Each row has a hidden stage along a path, written after it and counted from one end. A new block has a new path.
[ -61   50  165  199  -71 -212  -43 -312  231   32 -319  172   46 -122
  -65 -164 -218   68 -126 -206 -282   47   -9   -8  -79 -289 -126   68
  -90  -41   41  -94  192   45   42 -486]  27
[ 132   32  215  228 -177  131  -69 -255  100  -87  -62   85  -68 -125
 -217 -239  -49  -42  -23 -227 -159 -127 -122   84  -10 -333   14  -22
 -230   19  -11   -1  201  -21   44   67]  7
[ -66 -149  -81  -89  206 -112 -164   41   39   75    8   15   -7  -45
   71   23  173   79  -20  168  -69  140  121  -51    2  197  -70   31
  204   71  -21   54  -61  -16   24  -66]  27
[ 114  126  208  140  -95   88  -99 -235  -47  -40  -28  -43   80 -155
 -149 -247   34   -3  -36 -144 -137  -64 -101  139  -42 -301  -67   33
 -168   44   37  -38  243  -27  -50   92]  10
[  16  -35   61  -66   35  -36  -37 -222   70   87 -174  121  102  -87
  -63 -120  -26 -145 -256   20 -225  152  160  181   79 -229  -33   24
  -20  102   55  -51  114   28 -112 -195]  22
[ 244 -242 -119 -278  124  -24  144  172   13  114  218   -9    8   39
  -52  101  -60 -127  -75   54  120 -241  126   62   32  147   42 -200
  -50   78  -21   24 -186 -241   12  105]  7
[ -62  128  222  248   23 -157  -59 -294  129  -81 -203   11   71 -110
   13 -200 -120   75  -32 -223 -237  -24  -63  -46 -101 -300 -168    1
 -192    4   46   20  333  155   19 -289]  22
[ 153 -150   36  202   16  -76   20 -134  380  124   52  109 -218    6
 -102 -118  -50    1 -106 -142  -50 -257 -145 -190   59 -195   81 -294
 -252    4   36  -12  -63  -23   76  -34]  1
[  82  224  224   76  -40  177  -81 -264 -128  -93   35 -124  202 -113
 -129 -319  152  -75  -67 -129 -206    8  -81  236  -17 -398 -152   40
 -270  175   31  -45  351   51 -213  183]  13
[  45   18   15 -129   89 -177   93   88 -108  -16  179 -134  248  -47
  -15  -48 -113   51   40  -57  145 -154    9   46 -197   23 -148  -45
  -16  -20  -15   25   82 -135   38 -109]  11
[-191  110  136  200   88 -118 -208  -12 -123 -236  119 -180  137 -148
   41 -188  130  236  238  -67   91   44 -132 -113 -279   14 -167   94
  118  -67  -60  208  293  112  175    2]  18
[ 220   43  114   -6  -53  136  -67 -215   -5  118   -5   -5   43 -109
 -158 -186   85 -112 -181  -31 -158  -71  -24  196   91 -271    7  -39
 -161  121   83 -114   83 -107 -157  174]  9
[ 254  -31  -15 -240  135 -108   44  150 -191  137  173 -208  194  -63
  -21   19   37   26   18   41  149 -237   22   91 -112  126  -55  -72
   21   74   74  -39  -50 -270  -47  129]  14
[ -69  179  209  289   60 -305  -41 -276  173  -10 -196  -45  106 -112
   65 -185 -171  185  -17 -252 -180 -104 -134 -146 -182 -266 -211  -29
 -175  -55   90  -30  301  116   44 -405]  22
[ 236 -346 -154 -301  144   83  140  233   33   38  280   36  -90   91
  -66  127    3 -198  -30   81  121 -223  171   55   94  204   95 -241
  -69  126  -94  117 -216 -198   37  226]  6
[ 321 -129  -35 -302  194  -60   71  156 -170  150  137 -168  109  -20
   14   96   24  -64  -22   66   85 -271  112  101   -9  168  -13 -135
  -33  135   73   -1  -87 -257  -69  176]  16
[ -75 -335 -175  -21   36  -58  -75  127  231   48  245  174 -144  -10
 -142  -48  111  -19  -60  154  209   84   17 -116    0  102  169 -137
  222  -63 -111  134 -232  -66  209    4]  1
[ 265 -521 -127 -136  100   13  163  232  237    0  187  184 -323  109
 -108  171 -150 -167   49  -43  121 -354  124 -123  110  218  198 -346
 -132   34 -133  210 -262 -163  251  105]  2
[ -96 -272 -105   -1   55  150  -77  113  127 -160  314  108 -142   27
 -119  -86  198  -87   39   91  115   82   35  -47   32   62   89 -120
   62   54 -193  246  -59   54  144  220]  3
[   2   52  105   85  108 -169  -41 -227  159   90 -170   21   69  -58
   37 -117  -36   38 -138  -92 -249    0   13  -21   -9 -200 -147  -39
 -138   85   82  -76  154   58  -88 -265]  25
[ -48 -109  -65  -62  -15   97 -139   37  -23  -17  229   32   36  -81
 -150 -137  214  -40  -52  146  115  148   15   97  -26    2   57   27
  192   25  -76   71  -48  -80   42  177]  7
[-193  -90   -2  -59  242   49 -153   41 -103 -216  152  -67   73  -25
   90  -79  240  -26   77  128  -47  211  149   22  -22   93 -124   25
   89  129 -123  266  200  202   18  107]  21
[ -56   -8   47    3  108  -35 -186   30 -153  -90  110 -126  105 -133
    3 -111  185   90  102   73   75   74   -3   12 -134   73  -63   69
  172   17  -23  146  138    5   82  114]  18
[ 108 -133   66  225   17   33    0 -142  333    1   93   94 -230   16
  -99 -147    2  -31  -53 -156  -87 -219 -133 -158   71 -209   55 -273
 -298   43  -23   60   25   50   68   67]  2
[-127   50   54   26   80  -83 -180  -11 -132  -80  100 -111  167 -143
  -10 -151  157  109   56   66   76  134  -18   25 -169    4  -91   98
  196  -12  -17  109  163   21   66    6]  18
[  -6 -128   40   47    3 -164 -225  -25  -30   53 -129   57  -12 -206
  -63  -45   33  122   24   72   47  100   35  -17 -115  100   67  127
  341 -102   34   72   -3  -95  206 -120]  21
[-238  -46 -100  -84  378 -129 -130  105   -9  -79  213 -155  121   38
  211  -24  290  112   67  170  -19  175   93 -131  -69  197 -223  -40
  102  146  -77  170   95  170  -45  -12]  25
[  18 -296 -110   22  -34   37 -140   91  163   38  197  148 -192  -66
 -179  -61  149   -8  -21  123  173   36  -24  -71    9   94  201  -85
  223  -52  -87  120 -211 -115  210  147]  3
[-104  -28   63   14   48   -6 -188    8 -155 -149   80  -61  110 -145
  -46 -134  151   55   97   57   58  147   25   60 -137   33  -47  117
  195   -2  -62  171  169   27  113   65]  18
[ 240 -209  -52 -224   45  -49   93  132  -42   97  126    7   28  -32
  -97   69 -104  -82  -32   18  118 -221  100   90  -21  122   55 -112
   16   15   -7   16 -137 -262   71   52]  8
[-166 -256 -161  -67   98   88  -31  128  154 -121  361  105  -63   59
  -87  -89  186 -103  -31  139  143  145   66  -38   23   52   54 -138
   89   51 -187  209  -84   66   97  125]  3
[ -75   72  108   88  -73  -39 -242  -13 -197 -103   71  -97  167 -227
 -135 -213  167  160  129   15  135  128 -104   73 -242  -23  -28  200
  274  -73  -22   88  160  -80  143   64]  16
[  99 -185   41 -140  -55  -23  161   82  -51 -164   65   96   85  -31
 -152    1 -280 -122   63 -152   66 -155  130  145 -109   -4  -23  -34
  -78  -32 -130  131   83 -132  175 -126]  9
[ 136  -58  136  -28  -93  -62   33   46 -155 -141   -4  -19  126 -133
 -164  -69 -172   15  155 -186   88 -169    0  119 -213  -22  -27   61
   -1  -51  -53   93  146 -172  183  -65]  15
[  78   93  229  172  -69  -60  -77 -302   46   -7 -225   38   59 -164
  -89 -200 -113  -12  -96 -181 -213  -41  -35   90  -47 -319  -61   34
 -139    8   83  -32  265   28    0 -163]  19
[ -94   95  164  213   81 -147  -27 -284  221  -58 -186   51   38  -35
   56 -154 -104   75  -52 -213 -330   -5  -21  -75  -46 -251 -235  -25
 -255   63    5  -27  279  168  -42 -338]  27
[  10  -90   61  113  -83   64 -237   32  -85 -104  127   -6  -53 -176
 -162 -138  162  114  149   22  134   23  -96    4 -131   61   70   96
  221  -73  -75  139   31 -104  219  207]  8
[ 190 -108   -2   29    0   88   19 -140  243  153   99   90 -121    4
 -138 -128   54 -140 -219  -25  -88 -141  -41   21  141 -220   86 -221
 -212  109   38  -69  -82  -78  -88  130]  4
[ -64  -92  -54 -150  115  -66 -168    2  -97   72   43   -7  128 -119
  -13  -63  172  -23 -116  220   34  228  141  110  -18   62    4   85
  295   34   17   57   -3  -39   -3   -3]  20
[-170   22   32  108  243 -205 -191   16  -14  -71   80 -156   74  -81
  150  -79  168  221  131   46   26   52  -47 -190 -172  124 -164    6
  137   -1   -8  156  153  118   97  -67]  22
[ -25 -120   15  -24  -40  140 -171   50 -120 -136  177   17    8 -121
 -161 -126  182  -17   81   78   94  113   18  117  -58   42   48   84
  179    8 -115  155   47  -61  126  227]  8
[ -72  -73    3   69    5   72 -174   57  -36 -135  241  -39   -8  -93
 -102 -141  208   77  118   53  135   54  -73  -25 -111   55    6   19
  144  -14 -111  165   43  -21  142  208]  7

Each row has a hidden stage along a path, written after it and counted from one end. A new block has a new path.
[-167   56  -54 -195  -12 -170   -2 -126  -64  134   80   97   -3  -10
 -191  -94   80 -108 -369  -54    1   88   21  254  201  115  158  -85
  183  306  -85  202   90   60   13  -52]  16
[-144   22  -62 -250  114 -213   64  -36 -117   85  133   61  114  -19
 -216  -36   23 -175 -354  115   82  179   80  140   89  136  171 -145
  100  268 -145  112   53   22   -9  -13]  15
[-292  126  171   30 -130  476 -117 -343  179  -50 -118  271 -179 -220
  323   21  118  -83  403 -147 -117 -267 -148  357  110  181 -319  141
  167  267  105  -13  337 -109   28  257]  3
[ -55   18   57   61  -46  208  -89 -121  110  -59   -3  -67   11 -215
  126    1 -227  -42  201  -94   49   25 -283  -34 -140   58  -81  135
 -124  -40 -219  -97   63  -60   88   93]  5
[-117  -51  104  -28  215  364   25   36  154  -57 -174  199 -115 -203
  121  137  205  -75  353  -30   81 -191   12   97   45  203  -93  110
    9  132  -37  -11  -27   14  -62  263]  8
[  15  -16  -74 -107    0  -70   57  -47  -77   70  -21   34  -71  -39
 -168   37   82  -39 -136   44    2    1   46   83  181  176  165  -19
   60  205 -153  101  -44  149  -24  -20]  16
[-152  -11   30   23   90   52  -63   -3   55   37  -43  -81   43 -110
  -21  -78  -80  -74   -3  -71   88  109 -118  -40 -101   72  -29   44
  -36   52  -97  -39  -34  -16   74  -31]  8
[-118   80   81   75  -87  225  -99 -219   73  -20  -18  -17  -33 -119
  180  -42  -72  -39  219  -37  -24  -71 -179   69  -95   77 -165  121
  -53   78  -50  -72  209  -87   77   56]  3
[  69  104   24   67  -44   89 -117 -174   51  -11   60 -110  -54   34
  103  -72  -10    9   90    5   17 -114 -186   -6 -163  -56  -33   93
 -229  -37  -84   41  190  -37   52  -37]  1
[   8   74   91  332  -35  118 -189  -46  105   61 -205 -111 -252   84
  178   14  377   38  415  -45 -133 -224  -65  -21  -26   98 -235  -11
 -166   93  249  -15  153  137    4  -37]  3
[ 152   23    6  127  -88  190  -88 -133   78  -76   14 -190  -29 -128
  117   -1 -256   59  229  -35   51  -54 -314 -160 -218  -23   -9  198
 -291 -178 -284  -89   37  -16   91   11]  2
[  71   51 -202  -85 -275 -554   22 -172 -332  105  239 -333  209   48
 -329  -61 -380 -125 -481  297  -31  474  -75 -145   10  127  224 -261
  -50  144 -343  -70   27  135  105 -296]  18
[  -7  -30  -66 -291  129   -8  168  -52 -100   26   82  167   36  -78
 -170   68   66  -81 -193  150   98  -29  141  154  146  175  235   34
   81  233 -248  118   16   34  -69   97]  16
[  92   79  -94  -76 -271 -126  -10 -243 -108   60   11   92 -192   11
 -102  126  180  -42  -63  118 -145  -69   14  234  357  220  122 -132
   91  309 -132  139  148  228  -66   41]  20
[ 125   69 -127 -109 -213 -199   36 -220 -178  107   58   22 -112  107
 -174   31  168    4 -217  188  -89  -56   96  166  263  154  205  -62
   53  275 -151  149  142  182  -55  -84]  20
[ -48    1  -83  -72  -41 -187   38  -56 -138   81    6  -61   16  -29
 -191   12  -23 -105 -182  123  -13  161   46    6  128  202  105 -124
   63  219 -129    9  -45  145   19  -92]  15
[-190  163  122    7  -48  257 -138 -289  121    3   -5  177 -138  -18
  231  -56  228  -80  197  -72  -74 -247  -95  313   32   59 -206   55
   34  230  141  102  383  -97    7  136]  1
[  16   82   41  151   -3   26 -173  -80  100   55   18 -153  -69   41
   81 -117   55   34   65 -118   12  -74 -214  -16 -169  -76  -37   76
 -217  -38  -25   65  159  -11   72  -72]  3
[-134   65   62    8  -43  156  -67 -197   36  -10   55  -53   74 -124
  115  -95 -187  -54   77  -18   41   23 -181   31 -168   36  -96  135
  -62   43 -133  -83  191 -144  101   12]  4
[-349   99  196  -16   12  473 -107 -228  226  -38 -148  366 -192 -228
  312   64  285 -128  415 -173  -81 -287  -82  421  163  212 -311   80
  201  327  167   41  311  -93  -27  350]  5
[ -61  -58  -28  -62  148   20   32   58    4   62  -81  -23   -9  -81
 -146  -31   13  -45 -101  -34  105   50   10  -30   30  123  115   56
    9   92 -143   46 -166   89   15  -49]  12
[-101  109   78   45  -99  214 -108 -252   74  -36   20   13  -38  -99
  186  -34  -54  -61  203  -22  -33  -92 -192  108  -85   58 -157   89
  -66   88  -50  -39  254  -90   65   80]  2
[-126  126   -4 -128 -234    0  -23 -291  -43   44  -50  343 -264  -56
   11  198  404 -157   83   82 -224 -161  100  485  526  347  -56 -238
  297  544   85  172  288  198 -125  236]  19
[ -61  -59   90  -56  160  444   95  -48   85 -116 -108  147  -13 -255
  165  144   -8  -46  407   96  111 -182    7    4  -78  200  -92  234
  -48   55 -177 -143   18  -85  -33  261]  6
[ -94  -35   59   68  104  220  -67   21  146   16 -149    2  -90 -149
   47  -20   40  -10  165 -168   69  -71 -127    1  -32   86  -45  146
  -41   27  -72    4  -74   33   36   54]  8
[ -63  139   64  190 -223  143 -210 -268   96   -8  -43  -92 -141  -55
  186  -48  -34  -29  240 -104 -115  -73 -286   67  -42   50 -209   11
 -100   61   22  -23  217   18   92   -8]  1
[-274   58   43 -102  -29   97   -5 -238  -50   18  127  -63  234 -152
   47 -187 -364 -116 -111   52   92  183 -127   21 -226   55  -74  149
   34   90 -191 -145  193 -249  151  -58]  5
[ 270   26 -135  185 -308 -174  -26 -134 -159  130 -166 -145 -307  156
 -149  103  287  119   65  150 -207 -137   84  -24  307  221  106  -64
  -41  201  -25   60  -22  392  -48 -190]  20
[-208   52  117   34  -47  345 -109 -196  178  -29  -81  117  -91 -225
  197  -29  -42  -49  247 -202   -8 -114 -227  182   -2   99 -166  168
   49  104  -64  -14  154  -86   68  165]  5
[-143    4  -52 -198   96 -158   73  -36 -117   60   67   53   95  -52
 -184    9   15 -179 -234  152   62  169   96   88   95  193  105 -145
  100  268 -121   45   12   45  -12    3]  14
[  -7   91   47   38  -99  223  -63 -253   24  -81   28  -34  -22  -95
  176   16 -118  -47  249   92  -11  -93 -166   16 -125   76 -135  104
 -135   35 -123  -92  210  -81   51   75]  1
[ 149    7 -114 -109 -125 -112   64 -129 -117   53   30   24 -104  -13
 -167   95   68    8 -130  111  -37  -42   22  101  230  167  227  -18
   10  186 -247  120   19  188  -46   -1]  18
[  36  -41  -38  -80  -38  128   92  -72  -29  -30 -125  151 -159 -173
  -60  217  111  -59  168   92  -44  -97   51  106  275  315   58  -21
   92  237 -162   13  -80  202  -74  167]  16
[ 187   43 -126  -99 -221 -116   52 -204 -143   53   27   33 -144   30
 -148  100  101   21 -113  165  -75  -85   42  132  271  174  214  -14
   16  212 -236  121   82  201  -60  -14]  20
[ 223  -21 -167  -79 -160 -188   76 -118 -174   87   60 -147  -32   19
 -251  -12 -120   81 -274  100   12   42  -25  -56  113   83  318   80
  -65   60 -359   83  -70  177   24 -174]  18
[ -64   82   67   83  -20  137  -92 -151   45  -11    8  -44  -22  -41
  151  -16   31  -51  211   47  -12  -74 -116   27 -122   66 -143   45
 -125   79  -14  -59  223  -59   40   47]  3
[  33    0   71  314  -31  251 -196  -11  217   77 -245 -135 -269  -43
  122  -87  155  158  295 -333  -41 -233 -241  -51  -49   -7  -93  244
 -155  -79   39   46  -43  117   77  -72]  5
[ 204  -14 -136  -48 -105 -186   50  -64 -136   87   19  -92  -91   41
 -221   42   41   49 -188  101  -20    5   12  -11  162  122  267   -5
  -55  115 -252  109  -57  222  -19 -110]  18
[  25   80   14   11  -20   82  -92 -172   49   11  122 -133   49   -9
   63 -155 -157   25  -41  -54   77  -42 -231  -18 -234 -108   35  182
 -209  -76 -192   35  181 -121  100  -69]  2
[ -33   90   60   68  -44  180 -109 -184   87  -15   23  -30  -55  -54
  150  -54  -13   -9  164  -55    4 -118 -191   63 -116    3  -92  118
 -134   23  -66    5  212  -72   57   44]  2
[-184   75   95  173 -113  148 -204 -141  147   17  -97  -41 -110 -149
  156  -32  -10  -79  235 -191  -70   14 -270   84  -11  104 -218  -16
  -17  102   32  -45  130   20   89   55]  5
[  52   55   17  125  -50   52 -140 -104   78   12   51 -205   -3  -39
   67 -111 -153   36   53 -103   47    3 -288  -92 -221  -77   -3  135
 -245 -114 -176  -11  102  -37  110  -80]  3

Each row has a hidden stage along a path, written after it and counted from one end. A new block has a new path.
[-141  214  -62 -368    4  -90  -23 -306   60  202  630  176 -136 -114
  -11  -84  677  279 -102 -132  162 -128  235 -277  -47  410 -338  -23
  135  136   28 -171 -135   77  120  -22]  18
[-294  -46  -56  -17   60 -150 -100   64  -22  -10 -168  117   66  -23
 -171  215    4 -168  -92 -177 -151 -287   20  -57  228   64   51  -40
 -126 -186  230  183  -17  169  145   53]  5
[-256   32   11  224  105   34 -445  291   25 -268  -63 -109  140  -12
    2   86  -26 -276  147   36  -64  -49  136 -102   21 -112  -99   48
    0  -45   36  276  -72   18  -68  -10]  2
[  50 -141   83  135   27  -80  -77  289  130 -106 -232  111   84    2
    7  176 -201 -281  -39  -20 -166 -123  -45   67   62   64  354 -149
 -182 -278    3   38   65  140   38  -39]  5
[  35 -224   36   13  -76  271   23  206  157   32  -22   93  -80  155
  289  -70 -387   81   15  308  223   79  559 -117  -29   56   65 -243
  141  -46 -207   42   61 -173  -47   66]  1
[ 366 -327 -192  229   57  167  132  115   25  142  -13  -64   92  -39
  103   68   33  338  -95  -26  -40  134 -171  218 -123   24   77  -29
   76  105  -97  -75  577 -174  -24   81]  15
[ 237 -219    1  183  122    0   42  191  124  -23 -130  -34   52  -92
   26  169  -64  -69  -89  -42  -62   27 -211  179 -115  102  278  -83
 -153 -126  -75  -91  287   42  -15   -4]  9
[   9  -47 -167  328  230  365 -216    6 -128  -66  140 -346   55 -227
 -224   88  365  168  -14  -27  125  144 -157  214 -175   -4 -416  221
   62  271  -62  114  288 -136 -127   62]  17
[ 298 -311  -29  141   47  200    4  198  220   -4   30  -31   14   30
  368  -99 -232  109   34  182  174  238  187  -43 -223   47  170 -150
   90   52 -244 -115  278 -180  -97   46]  9
[ 353 -193   11  216   20   79  153  277   85   39  -76  -52   67  -91
   35  180   59  137 -125  -44  -63   61 -294  247 -211   47  249 -129
 -103 -111  -91 -162  476   -4  -70 -140]  18
[-470  327  106 -474   12 -186 -204 -292  119   41  480  319 -205  -67
 -126  -44  432 -198  -55  -65  150 -323  513 -410  173  494 -235  -85
  -15  -90   77  -12 -635  272  199   16]  4
[ 371 -361  -95  102   45  276  145   87  192  120   94  -35  -41   19
  352 -114 -179  301  -36  188  244  273  200   15 -238  108  102 -148
  142  134 -267 -172  388 -246  -78   99]  11
[-541   71  -89  -77   97  166 -366 -170  -84 -117  189   49   20  -56
 -267  -24  296 -219   56  -23   39 -206  329 -217  287  178 -429   84
   85   93  125  239 -408   81   79   75]  24
[-513  196  -31 -155   81   35 -384 -187  -36  -70  262  122  -65  -49
 -222  -12  278 -210   34  -15   71 -244  452 -252  254  239 -387   73
   58   39   99  246 -470  125  128  132]  3
[  96 -144  -67  228  259  378   44   49    6   -1   57 -393  -84 -219
  -52  117  116  228  -98   73  370  242  -80  186 -374   41 -254   64
  -16  192 -156  -44  361 -175 -180   23]  12
[-260  -76 -231   -7  130 -110 -168  -57  -51   45   48   -4  110  -42
  -26   80  188   99  -25 -199  -67 -134   31 -164  122   12 -200   87
   73   83  218  178  131   -9  109  143]  9
[   4  182  -47 -341  114  -76   78 -388   94  232  647  100 -207 -211
  -80  -26  719  281 -168 -136  224  -65   92 -118 -150  531 -298   11
   50  154  -62 -275  -88   85  107   29]  14
[-286    3  -29  -33   27 -162  -69  110  -38   17 -128  116   41   16
 -156  253   20 -101  -90 -118 -162 -301   71  -22  218   69   10  -60
  -83 -202  194  198    8  128  130   43]  1
[  87 -175  -38  130  -23    9  104  205   -6   53 -173   64  103  -33
 -104  219   39   39 -139 -127 -183 -135 -215  164   53   34  196 -122
 -109 -177   84  -12  325   76   45  -93]  20
[ 231 -139  -82  316  234  228  -65  186   49  -66   88 -380   48 -194
   81   92  186  208   -7   20  186  271 -233  169 -415  -38 -140   86
   17  181 -152  -67  463 -175 -200  -31]  13
[  46 -246 -200 -119   65    5  353 -120   -3  325    3   45  -66  -43
    0  156   75  426 -259 -141  103  -74  -18   42  -16  168  -18 -102
   17   19   97  -93  424  -71  118  118]  12
[ -74  -79 -264   25   60  -20  -37  -33  -91  148  155  -43  109  -60
  -10   76  349  362  -73 -203  -51  -64  -72  -60    8   -1 -254   74
  145  156  161   76  366  -90   61   67]  17
[-116  177  -39 -403  121 -149   35 -388  118  201  597  146 -206 -172
  -39  -39  621  183 -142 -136  224 -113  188 -228  -85  520 -261   -9
   35  108  -10 -228 -196  116  137   55]  11
[  34 -291   50   63  -81  297  -21  273  179  -72  -60   77   26  131
  299 -115 -327  -44   64  260  158  102  387 -158  -38   10  139 -265
  113  -63 -179  -33   51 -128  -91  -78]  24
[-457  116  -67   73  141  183 -418  -65 -106 -143  100  -60  -11  -73
 -293   70  177 -208   54   33   56 -157  319  -68  204   99 -425  143
   44   84   63  345 -299   37   38  155]  1
[ 104 -127  -41  172   12   10   11  207   -2    5  -94   18  123  -67
  -91  187  121   27  -93 -124 -177  -90 -239  158   -2   26  135  -67
  -87 -120   55   -9  305   64    9  -98]  20
[ 108 -287  -12   59 -110  352   47  195  125   36    4   86   -1  115
  263 -124 -244  142   11  230  181  120  379 -108  -49   28   65 -239
  159    6 -175  -48  169 -167  -69  -39]  22
[-368  -10  -89  223  140  335 -399   36 -131 -212   16 -167   94 -103
 -286   47  187 -194   79   23   40  -51  119   -7  126  -14 -391  140
   45  123   54  283 -134   -5  -55   27]  23
[ 441 -362 -120  130   49  303  182   84  170  154  137  -76  -39    0
  347 -107 -105  404  -50  174  249  313  132   64 -292  101   59 -128
  165  181 -288 -206  486 -285 -100   87]  13
[  84 -179  -63  146  211  367  119   42   41   54   55 -327 -118 -165
   33   79   34  285 -113   98  419  233   29  108 -364   53 -213   -7
   17  166 -150  -71  360 -192 -163   25]  11
[-235   -3 -171 -237  -43 -125  153  -97  -73  262  151  139    0  -19
  -63  127  342  368 -188 -247   -3 -243   59 -178   92  113 -189  -84
   76  -11  266   12  220   36  153  -21]  19
[ 198 -304 -128  181   79   72  -42  139  102    9  -74    9  105    3
  151   23 -133   46   -9    8  -61   75  -11   60  -14   30  161  -50
   27   18  -71    7  301  -91   12  115]  9
[-291   -9  -52  207  107   20 -466  217   -3 -241  -74  -62  167   -6
  -21   57  -23 -280  141  -10 -103  -82  140 -134  115 -105 -112   74
   14  -19   92  304  -88   27  -14   48]  4
[ 252 -187 -146  166  142  -46  141   76    4  122  -21  -99   79 -148
  -66  228  229  228 -164 -190 -109    5 -398  249 -136   91   83   20
  -84    5   26  -98  512  -14   18   19]  14
[-167  -54 -157  240  277  276 -317  -85  -81 -121   87 -258   33 -192
 -235   60  227  -57   22  -17  122   65    7   90  -20   63 -378  227
   19  227  -16  198   26  -60  -45  174]  9
[-287 -115   54   80   64  369  -62  178   17 -122  -90 -160  -43  -29
  -32   57 -119  -69   -9  157  297   26  268  -96  -87  -20 -183 -124
    8  -25  -34   92  -21  -64 -133 -109]  24
[-471  253   89 -511  -45 -148 -111 -278  112   60  497  335 -160  -34
  -77  -76  489 -124  -53  -70  138 -315  458 -455  171  478 -238 -149
   42  -77   96  -97 -575  242  167  -91]  24
[ 152 -134  -53  271  238  206  -86  176   72  -90   50 -344   29 -179
   81   89  107  118   -3   34  204  235 -161  114 -368  -23 -110   60
  -14  138 -135  -44  363 -141 -180  -20]  11
[ 275 -270  -66  210   74   72 -150  209  184  -74   13   -1  120   14
  292  -66 -126  -20   82   81  -36  163   42  -11 -108   29  198  -60
   59   40 -170  -44  239 -108  -45   70]  9
[-244  203  -75 -301   14  -16  -87 -273    2  151  532  133 -106 -111
  -93  -53  618  216  -84 -128  152 -155  247 -258    9  336 -396    7
  130  133   71  -69 -160   74  105  -15]  19
[  43 -164   67  159  -11   39  -37  288   80 -109 -175   68  117   -9
  -31  150  -63 -205  -29  -13 -158  -94 -111   87   39   45  258 -158
 -125 -223   -4  -10  118  105  -11 -145]  23
[ -63  -77 -244   97   76    8  -94   25  -97   92  121  -88  136  -70
  -22   85  331  307  -43 -187  -71  -37 -111  -29  -15  -45 -248   93
  128  155  145   98  370  -91   26   45]  17
